Below are the code and all the weights of a small trained network. Each question names an input and a class and asks about switching units off, where a switched-off unit gives its printed mean instead of its output.

import numpy as np


def w(rows, s, z=0):
    codes = np.array(rows[::2]) - 128.0
    scale = np.full(codes.shape[1], s)
    scale[-1] = z or s
    return codes * scale


def f(y):
    return y / 2 * (1 + np.tanh(0.7978845608 * (y + 0.044715 * y**3)))


def log_softmax(a):
    a = a - a.max(-1, keepdims=True)
    return a - np.log(np.exp(a).sum(-1, keepdims=True))


def net(x, mask):
    res = np.array(x, float).reshape(1, 4) / 4 @ E
    y = f(res @ A[0][:, :-1].T + A[0][:, -1])
    res = res + np.where(mask, y, B[0][:, -1]) @ B[0][:, :-1]
    return log_softmax(res[-1] @ U[:, :-1].T + U[:, -1])


A, B = {}, {}
E = w([
[35,46,216,143,59],'x0',
[103,51,115,1,222],'x1',
[119,61,114,254,243],'x2',
[182,24,48,138,55],'x3',
],0.0079)
A[0] = w([
[203,163,33,108,139,145],'n1',
[90,130,140,218,198,134],'n2',
[124,176,113,195,72,113],'n3',
[210,8,15,136,49,4],'n4',
[95,95,117,208,167,125],'n5',
[85,119,161,42,209,125],'n6',
[73,118,97,211,166,126],'n7',
[73,209,200,119,178,23],'n8',
[83,218,167,117,169,68],'n9',
[61,74,158,142,77,157],'n10',
[63,63,192,121,79,127],'n11',
[159,194,79,117,173,133],'n12',
[210,165,78,127,162,104],'n13',
[179,148,136,193,70,106],'n14',
[128,145,145,91,79,136],'n15',
[234,171,44,106,165,157],'n16',
[142,141,117,77,58,106],'n17',
[136,66,80,165,138,95],'n18',
[178,136,160,206,55,117],'n19',
[122,167,145,78,62,136],'n20',
[166,90,127,176,165,145],'n21',
[99,188,136,76,65,112],'n22',
[148,196,122,64,61,111],'n23',
[172,66,115,139,87,41],'n24',
[130,88,87,174,160,105],'n25',
[91,162,89,57,64,104],'n26',
[137,161,133,96,88,87],'n27',
[107,160,158,123,152,75],'n28',
[119,215,144,200,98,121],'n29',
[55,59,209,123,87,143],'n30',
[130,74,131,178,189,136],'n31',
[76,178,174,166,213,97],'n32',
[136,22,92,31,165,109],'n33',
[138,103,97,169,158,107],'n34',
],0.011,0.0037)
B[0] = w([
[116,93,170,175,142,230],'n1',
[175,145,138,84,137,233],'n2',
[121,144,81,115,163,206],'n3',
[122,135,138,159,2,240],'n4',
[181,135,141,78,158,206],'n5',
[76,192,65,119,126,238],'n6',
[169,139,133,93,149,205],'n7',
[113,143,141,178,18,218],'n8',
[119,120,153,149,51,213],'n9',
[122,79,176,184,184,193],'n10',
[102,78,162,161,151,202],'n11',
[86,63,174,193,161,211],'n12',
[114,105,147,171,160,208],'n13',
[84,151,76,107,147,202],'n14',
[161,142,140,115,152,173],'n15',
[86,89,174,176,172,255],'n16',
[178,147,142,97,135,189],'n17',
[175,148,128,105,101,173],'n18',
[60,154,77,110,155,217],'n19',
[158,124,131,94,151,203],'n20',
[141,151,130,93,136,183],'n21',
[160,128,139,89,144,207],'n22',
[169,138,136,109,150,225],'n23',
[106,118,135,133,78,159],'n24',
[166,148,154,108,122,177],'n25',
[187,148,149,84,144,200],'n26',
[139,135,139,98,127,164],'n27',
[121,137,131,133,94,153],'n28',
[67,149,61,127,145,225],'n29',
[100,91,149,183,184,216],'n30',
[156,126,117,88,131,206],'n31',
[157,137,138,122,62,228],'n32',
[69,167,40,84,142,232],'n33',
[146,143,149,114,128,166],'n34',
],0.012,0.0093)
U = w([
[87,57,184,167,213,122],'0',
[53,167,6,88,169,87],'1',
[224,137,148,60,163,49],'2',
[119,125,138,135,12,252],'3',
],0.017,0.003)

Each question gives the input, the list of numbers given to net, and the class t.
The units are the neurons (one row each of A and B). Each row of codes is followed by its name. A weight is (code - 128) times the scale printed after its matrix; where a second scale follows, it is the last column's (A, B and U).
mask holds one flag per neuron, in row order. A switched-off neuron (its flag False) gives its mean, the last column of its row in B, instead of its output. The means were averaged over made-up inputs and are rounded, as every weight is.
A unit's drop is (log p(t) with every unit on - log p(t) with that unit switched off) / (log p(t) with every unit on - log p(t) with every unit switched off).
The circuit of an input: a set's keep is (log p(t) with only the set's units on - log p(t) with every unit switched off) / (log p(t) with every unit on - log p(t) with every unit switched off). Starting from the 12 units with the biggest drops (on a tie, the unit counted first), units are removed one at a time, each time the one whose removal leaves the highest keep (on an exact tie, the one counted first), for as long as the keep stays at least 0.8.
units of the circuit, in order: the units of the circuit, biggest drop first
unit that matters most: the unit with the biggest drop
k most important neurons: the k neurons with the biggest drops, biggest first
drop of u: that unit's drop, to one decimal
input [-7,-2,-7,2], class 0: unit that matters most -> n16
input [-1,-7,-2,7], class 1: 4 most important neurons -> (n19, n14, n3, n8)
input [5,5,7,-8], class 3: units of the circuit, in order -> (n8, n32)
input [1,-8,-8,-1], class 1: 3 most important neurons -> (n29, n19, n14)
input [-4,-4,-4,0], class 0: 2 most important neurons -> (n33, n6)
input [5,-6,2,-1], class 1: 2 most important neurons -> (n19, n29)
input [-2,-3,-3,-4], class 3: 4 most important neurons -> (n33, n6, n9, n8)
input [-5,-7,-8,-4], class 2: 4 most important neurons -> (n23, n26, n22, n33)
input [-1,8,7,-3], class 1: 2 most important neurons -> (n6, n33)
input [-4,-1,7,8], class 3: 2 most important neurons -> (n4, n24)
input [-7,1,6,0], class 0: 2 most important neurons -> (n16, n12)
input [-3,7,7,7], class 1: 2 most important neurons -> (n33, n26)
input [0,5,-6,-4], class 2: 4 most important neurons -> (n26, n29, n19, n22)
input [1,-8,0,-7], class 1: units of the circuit, in order -> (n29)
input [-6,-1,6,6], class 0: 3 most important neurons -> (n16, n1, n13)
input [-8,-6,-8,-1], class 0: 4 most important neurons -> (n16, n12, n1, n13)
input [-2,4,6,-8], class 3: drop of n28 -> 0.0
input [-1,5,-6,-2], class 2: drop of n10 -> -0.1
input [6,3,-8,2], class 2: drop of n26 -> 0.1
input [-7,-7,0,6], class 0: units of the circuit, in order -> (n16)
